In the rows, 128 means zero.
Facts:
{biflom dedruflel dradrim flodrugrun nefik nipi nubra plopasko plosum pozin sedro sege siro sise stupum tedim tizan vidro vistus vovam} Δ a
{bise flebustun flivom liba mafli munok skodris} Δ c
{buklo gisko latrer tenu trazuk} Δ l
{bustas fligrel flustal gemizir greplar kliklor klubun mezer plezuk radre skeklin stugrol tosa} Δ d
{butram ropon skedrin} Δ j
{daretis flurinel kefak patros pigruk radok stukik} Δ g
{demu neflek nestim sustak tema} Δ n
{digen fatrerus piza plela raskun rebuk veskor vikur vuzu} Δ e
{dogum drefla dritor gaston razil safim skiplir skivul taplen truplaren tumarek vedrul vofli zoklal} Δ b
{drapadre medres noras pafle trutrul vudul zikli} Δ f
{drazas fuba gekar lurek nabru skegros stavo stupem tuli} Δ h
{grepu reflu} Δ o
{kigepla vevele} Δ m
{klinin rifla tisugi zizum} Δ i
{mosa plaru ruplurus} Δ p
{navem veson} Δ k
[biflom gekar klinin munok stugrol vuzu zimol] ψ ralar
[bise gemizir pigruk plosum ropon vofli] ψ regi
[bopo noras] ψ koplik
[brigro patros ralar segra skizar tumarek ziplem] ψ skiklok
[brivebrer kigepla plezuk] ψ flodus
[buklo tuli] ψ stibribik
[bustas vedrul] ψ klisto
[buston meskulu namil vovam] ψ vozu
[butram fenos fuba klubun skuvu vuzuk] ψ grulil
[daretis siro] ψ skizar
[dedruflel stavo veskor] ψ gruplus
[demu digen flebustun nefik plaru stefum vudul] ψ stosok
[dogum nestim sofur] ψ segra
[dradrim flustal neflek pafle skivul tostus zizum] ψ brivebrer
[drapadre pamos razil vidro] ψ troritu
[drazas medres nubra skedrin skeklin stukik] ψ rizem
[drefla greplar ruplurus trutrul] ψ buston
[drisal soklal stibribik tozuflek] ψ brestabra
[dritor stupem tedim] ψ vuzuk
[fadupli gisko radre safim] ψ feror
[fatrerus zoklal] ψ grobis
[feror gaston grobis lurek mosa navem tosa] ψ skadus
[fligrel miponen reflu troklimor] ψ gronan
[flivom rebuk skegros skiplir] ψ soklal
[flodrugrun plela stipur vupleflik] ψ meskulu
[flurinel plopasko trazuk] ψ fluvo
[grepu latrer lusak piza radok tizan veson] ψ fenos
[gritem klisto lupleskek modul rizem skodris troritu] ψ fleskin
[gruplus kefak koplik noskun regi] ψ bitrur
[grustom visun] ψ ziplem
[kliklor loklis nipi] ψ drisal
[liba pugrakle truplaren vistus] ψ brigro
[lutin mezer taplen tenu tisugi vikur] ψ miponen
[mafli sedro] ψ namil
[nabru noplom pozin zikli] ψ lupleskek
[raskun rifla] ψ troklimor
[sege] ψ modul
[sise] ψ gritem
[stupum sustak] ψ tozuflek
[tema] ψ rekener
[vevele] ψ skuvu
σ 451 <- biflom bopo brestabra buklo bustas buston dedruflel dogum fatrerus fleskin flurinel gisko grobis kefak klisto klubun loklis lusak medres meskulu miponen nabru namil neflek pamos patros radre razil reflu siro skeklin stefum stugrol stukik stupem stupum tenu tostus
σ 242 <- bise bitrur brigro feror flebustun fligrel flodrugrun fluvo fuba gaston gemizir gronan grustom kliklor klinin lupleskek mosa noras noskun pafle pigruk plosum ralar rifla rizem sedro sege sise skedrin skegros skiklok skizar skuvu soklal stibribik sustak tedim trutrul vevele vistus visun vovam vudul zimol
σ 484 <- brivebrer butram drapadre drisal dritor fenos flivom flodus gekar greplar grulil gruplus latrer lurek mafli munok navem nefik noplom plaru plopasko pozin pugrakle rebuk regi rekener ruplurus safim segra skivul sofur stavo stosok stugunu tema tizan tosa tozuflek tuli tumarek veson vidro vofli vupleflik vuzu vuzuk zikli ziplem zizum
σ 233 <- daretis demu digen dradrim drazas drefla fadupli flustal grepu gritem kigepla koplik liba lutin mezer modul nestim nipi nubra piza plela plezuk radok raskun ropon skadus skiplir skodris stipur taplen tisugi trazuk troklimor troritu truplaren vedrul veskor vikur vozu zoklal

Known rows:
[137 130 122 173  97 106  99  87 133  80 159 118 150 133 121 131 142 119
 136 172 133 121 131 121 110 108 110 116  64 114  93] -> lusak
[145 114 114  79  56 110 135 122 121 120  97 108 133 125 154 165 157  82
 158 112 137 129 138 177 193 126 137 104 128 131 151] -> digen
[124  72 124 152 147 117 117  97 162 134 140  82 138  94  84 118 124 102
 184 138 130  96 160 106 121 104  88 202 112 107  81] -> vevele
[103 143 107 181  89  93 114  30 129 102 184  98 142 132 129 134 174 140
 116 192 140  99  80 162  94 113 168  64  60  91 161] -> fenos
[116 111 121 148 132 144  84 151  98 100 136 125 147 165 117 159 154 109
 108 130  97 131 110  65 122  89 132 146  77 155 116] -> kefak
[ 79  76 201 142 153 163 131 104 147 164 155 139 112 145  78  65 194  55
 201 132 131 152 176  87 106 142 105 218 101  74 141] -> ralar
[103 141 113 172 103 111 120  56 130 107 177 114 137 148 138 133 172 124
 115 183 130 102  82 153 105 119 182  72  65  99 166] -> vuzuk
[130 165 116 162 107 168 142 128 113  90 181 156 173 185 195 141 162 122
  94 126 110 147 115 131 154 168 134  72 114 118 119] -> ruplurus
[ 83 168  98 114  76 111 104 118  95 150 104 150 138 122 165 158 158 103
 151 108 133 127 138 147 157 152 121 119 132 170 146] -> trazuk
[124  79 127 155 179 144 107 144 150 160 138  98 139 135  91 120 111 103
 199 129 102 123 156 116 113  95 102 216 127 134  73] -> trutrul
[ 97 141 130 119 118 114 118 108 120 175 117 128 119 159 174 153 152  93
 153 118 125 142 136 192 166 126 169 109 107 147 188] -> skadus
[104 154 106 160 135 135 106 150 132  92 119 164 144 137 147 138 135  91
 119 151 118 110 133 102 126 153 116 143  85 146  92] -> tenu
[136 129  97 122  92 149 141 149 130  77 122 131 147 146 152 154 167  89
  99 153 118 104  82 138 148 155 158  92 113 120 120] -> safim
[ 89  66 131 164 196 140 139 106 118 153 175 103 111 150  99 135 130  96
 142  83 113 100 179  49 155  69 121 222  77 108 174] -> bitrur
[146 118 122 128  91 145 169 139 133  42 157 141 112 149 111 146 110  83
 135 121 127 107 161  87 173  92 134 124  53 110 139] -> dedruflel
[105 133 140  89  51 124 112 114 105 139 103 130 140 128 158 147 201  76
 142 107 143 152 139 146 174 167 119 110 139 129 155] -> nestim
[115 107 135 194 152 132 107  82 141 152 191  98 152 132  98 106 112 141
 198 121 120 136 181 106 104  93  73 185 104 116  81] -> fuba
[142 113 131  94  47 163 154 142 120  59 128 145 131 152 116 125 206  64
 137 164 126 126  91 133 139 152 155 101 112  85 139] -> vuzu
[155 150 143  54  53 114 166  93 127 110 142 156 143 118 159 161 125  92
 207 101 128 105 162 155 197 119 155  87 122 149 158] -> nubra

Rows:
No name comes twice in this set of rows, the named rows included.
[112 118 162 140 108 155  79 148 115 106 124 144 146 162 110 119 190  87
 139 163 107 164 109  84  91 135 126 141  92 133  97] -> patros
[119  79 120 157 159 147 127 125 119 130 167 107 137 137 101 132 126 102
 167  90 114 109 183  63 151  85  83 218 110 116 112] -> noskun
[149 152 161 134 134 142 105 121 121 101 176 178 173 168 143 138 133 116
 175 147  90 129 134  89 111 100 143 122  85 161  97] -> nabru
[104  68 119 158 172 148  98 135 107 150 153  90 145 140  91 145 137 114
 146  86 101 120 160  41 132  78  86 221 119 141 106] -> pigruk
[ 88 118  89 140 117 153 140 127  65  91 172 137 109 192 132 174 172 106
  79 113 101 100  94  74 153  72 193 116  64 125 225] -> regi
[131 108 154 123  97 143 118 141 140  79 113 142 135 134 115 127 180  61
 123 155 127 131 126  89 131 156 122 140  85 107 106] -> dogum
[168  98 131 125 112 132 140 150 155  65 119 126 136 141 133 147 138  71
 125 155 121 113 131 124 159 126 135 131  78 108 104] -> fatrerus
[143 124 155 119  74 155 167 137 153  51 147 159 113 147 107 112 139  66
 165 150 136 131 158 112 150 133 129 121  67  93 121] -> siro
[134 104 104  77  54 116 135 123  99 114 107 103 121 133 144 180 159  84
 140  88 137 122 141 143 205  98 141 113 117 134 180] -> veskor
[154 128 136 136 105 146 171 146 166  58 144 147 117 147 133 131 101  76
 152 147 129 115 157 133 165 126 140 116  64 105 111] -> stupum
[120 129 103  90  69 112 111 135 111 143  88 117 127 129 145 166 153  92
 168 123 124 130 126 178 166 122 144 116 131 163 143] -> kigepla
[118 106 138 180 184 159 121 132 148 161 171 123 145 155 122 108 103 118
 195 112 103 144 183 116 123 109  88 202 118 129  77] -> skegros
[126  80 137 155 179 138 137 122 167 144 135 102 154 113 132 123 131  84
 146 109 129 109 178  95 157 152  76 201 126 103  82] -> sustak

The same elements again, as new rows of numbers:
Known rows:
[147 102 135 132  91 116 152 141 127  85 144 111 130 136 139 162 119 143
 117 143 143 120 109 138 112  92 146 101 114 147 145 112 120 133 127 137
 100 136 131 117 133  74 140  81 118 144 165] -> tumarek
[ 93 125 129 125 124 138 108 100 148 146  95 147 149 130 141 104 128 140
 157 138 102 137 125 138  52 145  91 139 131 115 131  73 164 110 148 144
 167 114 155 120  86 160 107 153 131 136  73] -> stipur
[ 94 128 142 126 114 128 114 111 146 153  91 147 147 136 142  85 117 143
 161 136  97 133 131 153  64 138  83 152 127  90 143  73 179 104 141 156
 172 120 166 123  80 147 120 144 122 130  68] -> tisugi
[ 86 111 127 103  95 146 133 112 160 137 103 123 168 136 169  99 129 140
 165 135 130 136 127 141  57 150  88 132  89  94 170  89 161  96 151 150
 150 105 174 100  94 116 106 142 135 137  77] -> nestim
[ 96 108 147 124 111 160  75  84 133 174 105 139 145 129 145  87 129 126
 156 149 107 138 139 142  91 149  94 131 133 108 134 107 182 148 168 144
 152 102 118  94 102 168 110 152 153 151  53] -> vozu
[144 138 120 127  82 121 159 152 135  72 149  86 130 146 131 156 131 130
 128 138 143 126  98 153 122  92 146  97 104 129 135 122 113 138 120 133
  85 115 137 107 131  64 152 110 115 139 158] -> gekar
[146 121 106 123 129  98 137 136 148  98 125  99 115 125 133 162 112 129
  72 117 175 147 184 157 139  54 121 146 126 149 123 120 121 150 113 115
 117 156 138 125 106 108 121 114 102 152 148] -> zikli
[107  91 150 110 136 147 129 152  74 198 132  91 157 121 157  74 131 128
 135 117 138  97 100  95 212 208 158 141  91 142 183 191 104 103  89 140
  88  96 115 115 174 133 123 118 173 119 137] -> skiklok
[149 144 123 149 113 108 128 121 138 104 117 154 141 115 119 172 116 130
 134 122 115 109 149 142  94  77 130 127 144 125 115 106 143 154 132 122
 134 134 130 132 125 107 157  94 110 128 155] -> tostus
[131 105 154 135 100 140  85  92 109  83 140 116  74 187 109 148 108 136
 127 148 127 134 161 142 181 100 158 135 119 121 106 167 153 157 159 119
 136 148  76 140 152  82 125  73 115 149 137] -> regi
[176 177 120 136 110 128 150 120 153  87 154 161 131 126 100 154 139 117
 136 123 140 121 131 149 102  72 117 111 130  98 119 146 119 139 164 120
 125 137 134 119 124 128 164 123 103 114 158] -> stupem
[ 95 111 120 108 133 125 111  44 135 138  82 121 132  80 116  84  89 138
 156 120 126 131 155 181  54 137 108 158  98 149 102  94 106 111 144 158
 166  95 182 140  89 187  88 148 133 159  54] -> skodris
[180 120 160 143 104 136 113 110 104 119 176 140 107 143 103 125 124 129
  95 138 155 122 129 156 150  69 126 108 128 133 137 175 137 156 175 137
 106 147  89  97 126 146 148  85 120 149 154] -> grulil
[166 124 110 130 125 111 171 116 167  86 140 151  92  54 111 171 111  95
 131 142 139 145 136 134 101 120 128  76 154 116  71 101  93 176 158 116
 114 150 134 152 163  84 150 136 118 127 121] -> skeklin
[143 169  92 128 121 129 135 163 161  69 152  98 118 167 123 180 164 118
  99 133 151 159 131 131 136  70 131 106 139 130 107 126 126 154 119  98
 107 135 113 113 114 101 134 158 107 129 157] -> plopasko
[193 135 154 135 109 128 168 141 131  85 175 157  93 135  89 149 140 137
 104 158 140 137  85 130 110  89 125  88 149 118 122 138 105 117 169 138
 109 168 118 129 122 134 151 102 104 126 172] -> latrer
[161 139 133 148 106 118 143 134 146 104 121 163 126 104 115 178 134 121
 144 156 100 124 116 120  96 102 134  95 173 110 101  97 138 166 143 123
 118 139 117 136 141 102 168 107 117 121 151] -> buklo
[ 92 109 120 100 102 162 136 108 169 123 109 127 159 127 162 118 147 133
 170 149 127 148 107 121  48 170 101 104 104 106 147  85 137 104 162 141
 142 103 161 103 110 121 101 163 143 138  75] -> daretis
[146 131 131 153 118 100 125 141 117  98 138 126 115 141 117 158 114 139
 103 132 119 121 122 148 120  75 138 125 145 152 117 100 142 145 115 129
 122 142 120 130 115 109 145  92 109 140 158] -> vupleflik

Rows:
No name comes twice in this set of rows, the named rows included.
[147 129 130 144 111 100 135 150 126  96 145 125 113 149 127 151 112 138
  98 125 138 128 136 149 131  70 126 127 133 133 134 111 148 139 123 126
 124 154 128 125 115  91 144  93 103 136 157] -> tema
[ 86 135 115 110 185 129 119 153 103 157 116 113 132 176 144 107 139 143
 114  84 137 120 152  79 204 183 150 189 101 143 159 177 112  61  71 109
 156 137 129 164 144 143  90 137 133  95 156] -> noras
[176 181 101 127 122 143 150 156 161  67 183 126 115 172 106 165 176 121
  87 127 171 157 121 131 125  58 112 101 129 123 126 163 109 127 155 105
 111 150 116  99 106 139 138 156 102 123 174] -> tizan
[110 132 146 133 170 101 142 179  83 194 118 123 133 132 135  71 116 141
 121  98 109  99 106 102 192 185 135 174 128 127 162 147 120  73  63 141
 135 133 143 161 139 147 132 126 134  92 146] -> rifla
[139 142 152 124 170 125 173 181  97 176 157 146 113 125 117  70 140 129
 124 113 122 118  71  86 187 205 129 135 132 109 156 169  91  62 104 139
 126 148 136 158 151 160 134 148 134  80 148] -> vevele
[103 131 128 133 186 110 126 121  58 170 118 115 135 113 107  80 104 147
 131  82 108  83 102 117 170 187 169 176 103 191 134 160  72  68  63 143
 136  99 146 168 144 187 107 120 146 109 149] -> flebustun
[159 125 108 123 124 109 159 119 171  98 120 140 112  72 123 176 115 103
 116 132 153 143 170 138 109  92 121 107 147 117  93 111 108 170 145 113
 119 150 139 142 142  95 140 128 112 134 132] -> stukik
[112 106 148 123 166 137 111 148  73 206 132 115 128 125 135  73 127 124
 118 113 127 108 117  92 219 197 149 152 127 142 155 187 116 111  93 131
 114 119 100 136 163 167 118 133 161 114 128] -> fluvo
[140 165  81 113  87 147 152 146 183  70 131 102 170 141 148 196 169 110
 145 129 156 136 141 126 103  84 136  97 105 107 133 134 117 156 133 102
  94 103 136  90 137  70 151 146 123 125 160] -> biflom
[150 113 148 154 105 122  94 124 103 123 146 121 112 139 120 143 115 129
 102 142 124 121 132 151 155  78 140 117 146 145 119 132 158 181 136 127
 106 134  85 107 129 115 149  89 127 153 141] -> brivebrer
[140 113 135 131  83 108 147 129 112  89 127  91 144 143 134 147 105 152
 121 128 145 102 122 166 116  73 148 130  90 150 153 119 120 124 112 146
  99 117 148 110 119  81 146  67 113 151 168] -> vuzu
[ 78 119 129 104 122 164 100  58 153  99  88 141 116 162 120 122 132 148
 181 149 100 154 140 123  66 168 123 145 109 111 103 106 136  87 168 134
 188 116 146 153 109 145  80 147 125 136  73] -> ropon
[ 97 105 153 117 167 147  98 128  76 179 126 116 104 160 129  80 124 132
 135 116 119 115 136  84 236 212 163 165 114 128 143 204 119  97 102 124
 137 127  89 160 176 143 104 121 152 108 127] -> bitrur
[136 138 127 137 107 118 124  94 142  77 115 153 117 145 113 173 111 133
 147 127 119 118 167 137 114  92 142 139 123 110 107 131 139 139 147 118
 151 140 124 152 141  86 142  83 102 123 151] -> bopo
[113 133 125 140 189 124 148 182  96 167 159 139 113 103 129 102 143 113
 128 115  95 122  53  64 172 232 153 102 152 152 119 129  93  97  86 119
 121 130 114 164 171 141 123 170 156  87 136] -> kliklor

Now the same elements, written a new way:
Known rows:
[116 120 126 114 133 140 150 135 120 119 118 122 137 134 115  94  67  86
 138 134 145 119 139 172  91 114 131 118 120 125 102 179 133 158] -> stefum
[105  69 112 132 132  96 176 136 150 111 123 168  72 149 112  85 100 116
 191 147 133 126 123 121 147 100 115 120 127 130 142 154  72  79] -> grepu
[124 108 130 134 134 146 133 131 122 109 126 124 135 128 119  97  78 103
 157 146 147 129 133 164  82 105 126 132 113 122 110 179 127 139] -> gisko
[101 102  90 125 106  92 190 130 115 117 128 153 110 130 118 106 113 114
 167 143 127 125 129 134  93  84 118  90 120 119 113 144  83 104] -> trazuk
[136 156 160 100  92 106 149 146 154 159 119 113 127 140 157 176 166 117
  68  85  81 117 135 110 146 131 106  92 139 118 120 102  89 153] -> zimol
[ 89 131  96 110 113  81 217 137  98 139 116 148 100 117 124  92  93  84
 138 139 129 117 142 133  87 105 122  75 134 126 110 123  96 112] -> vozu
[149 120 159 157 132 183  91 121 158 126 139 107 149 138 129 152 139 166
 114 116 133  91 124 122 131 159 146 181 122 134 145 136 173 150] -> ruplurus
[127 182  99 110 145  82 126 132  85 128  74 146 124 124 130 130 178 161
 109  94 102 133 129 110 116 159 134 115 140 133 132   5 161 124] -> rizem
[115  84  86 119 157 152 144 127  91 121 117 121 149 170 113  88  47  97
 177 137 150 134 126 172 103 133 146 117 118 114 103 147 143 144] -> pamos
[159 154 176 176 132 160  98 113 131 120 146 118 146 147 138 164 156 153
  59 126 142  96 115 128 111 149 152 175 107 120 165 142 168 133] -> zizum
[153 129 182 160 132 164  55 133 185 139 165  94 130 126 158 174 104 146
  29 124 114 147 122 131 147 132 100 167 138 145 134 165 141 175] -> gekar
[112 135 133 118 141 136 161 137 105 131 115 119 127 117 123  84  59  73
 129 141 149 121 145 165  78 125 130 118 126 130 107 159 139 147] -> meskulu
[161 132 208 173 132 142 111 138 177 137 165 100 139 134 157 179 128 121
  35 122 119 113 120 122 127 132 120 176 119 128 137 162 149 170] -> vuzu
[112 137 136 119 142 136 162 137 105 131 115 118 126 116 124  84  60  73
 128 141 149 121 146 164  76 125 130 118 127 130 108 157 140 146] -> namil
[127  98 128 147 132 155 112 126 134 105 128 121 115 128 116  91  77 127
 157 151 152 141 130 156 101 106 117 157 120 129 118 185 118 114] -> neflek
[149 123 144 154 134 186  44 115 159 119 145 109 147 136 132 158 132 181
  97 123 131 125 119 132 147 150 133 173 129 141 147 145 164 153] -> tema
[100 136 128 115  65 104 192 126 147 125 133 147  93 115 115 112 134 105
 129 139 135  99 143 131 115  78 112  89 126 122 124 199  54  95] -> daretis
[107  99  95 154  90 111 173 120 121 106 128 150  90 138 118 104 121 148
 163 149 135 117 125 126  83  83 115 120 118 115 131 155  69  63] -> mezer
[142 176 154  80  89 122  96 123 150 141 137 134 135  92 133 170 235 134
 131 115 109 138 135  94 202 125 121  93 136 129 148 130  89 117] -> vistus

Rows:
No name comes twice in this set of rows, the named rows included.
[105 104  56 150 140  55 136 125 109  79 103 176  86 129 100  86 108 172
 154 148 131 172 113 138  98  80 103 137 127 137 109  99 114  91] -> drazas
[157 161 190 153  85  94 159 136 147 142 130 120 108 149 161 183 202 133
  50 103  96 109 122  94 124 119 112 134 117  99 151 112  78  91] -> klinin
[115 116 117 159  97  74 215 122 107 108 131 160  97 148 119 112 137 114
 133 149 142 107 119 125  83  80 129 118 103 100 135 155  75  65] -> tisugi
[145 123 163 134 163 187  60 126 149 122 139 127 150 143 144 150 121 142
 112 120 122 108 124 143 126 160 142 134 119 143 170 134 171 179] -> latrer
[129  88 137 148 138 141 133 131 148 109 127 122 108 133 107  85  77 115
 164 148 157 137 127 146 133 113 121 176 123 131 113 185 121 110] -> reflu
[148 123 161 158 134 183  96 121 156 127 138 106 147 135 130 149 138 161
 110 117 133  90 125 121 130 160 146 181 124 135 146 132 173 147] -> plaru
[138 146 144 122 138 171  86 124 141 134 134 109 167 140 132 158 121 139
  79 108 125 104 129 146 135 159 145 134 129 138 132 134 179 196] -> vupleflik
[148 148 102 147 135  91  92 122 106  94  89 155 124 131 126 144 212 213
 146 107 102 142 110 102 106 132 126 153 119 124 146  26 147  91] -> skedrin

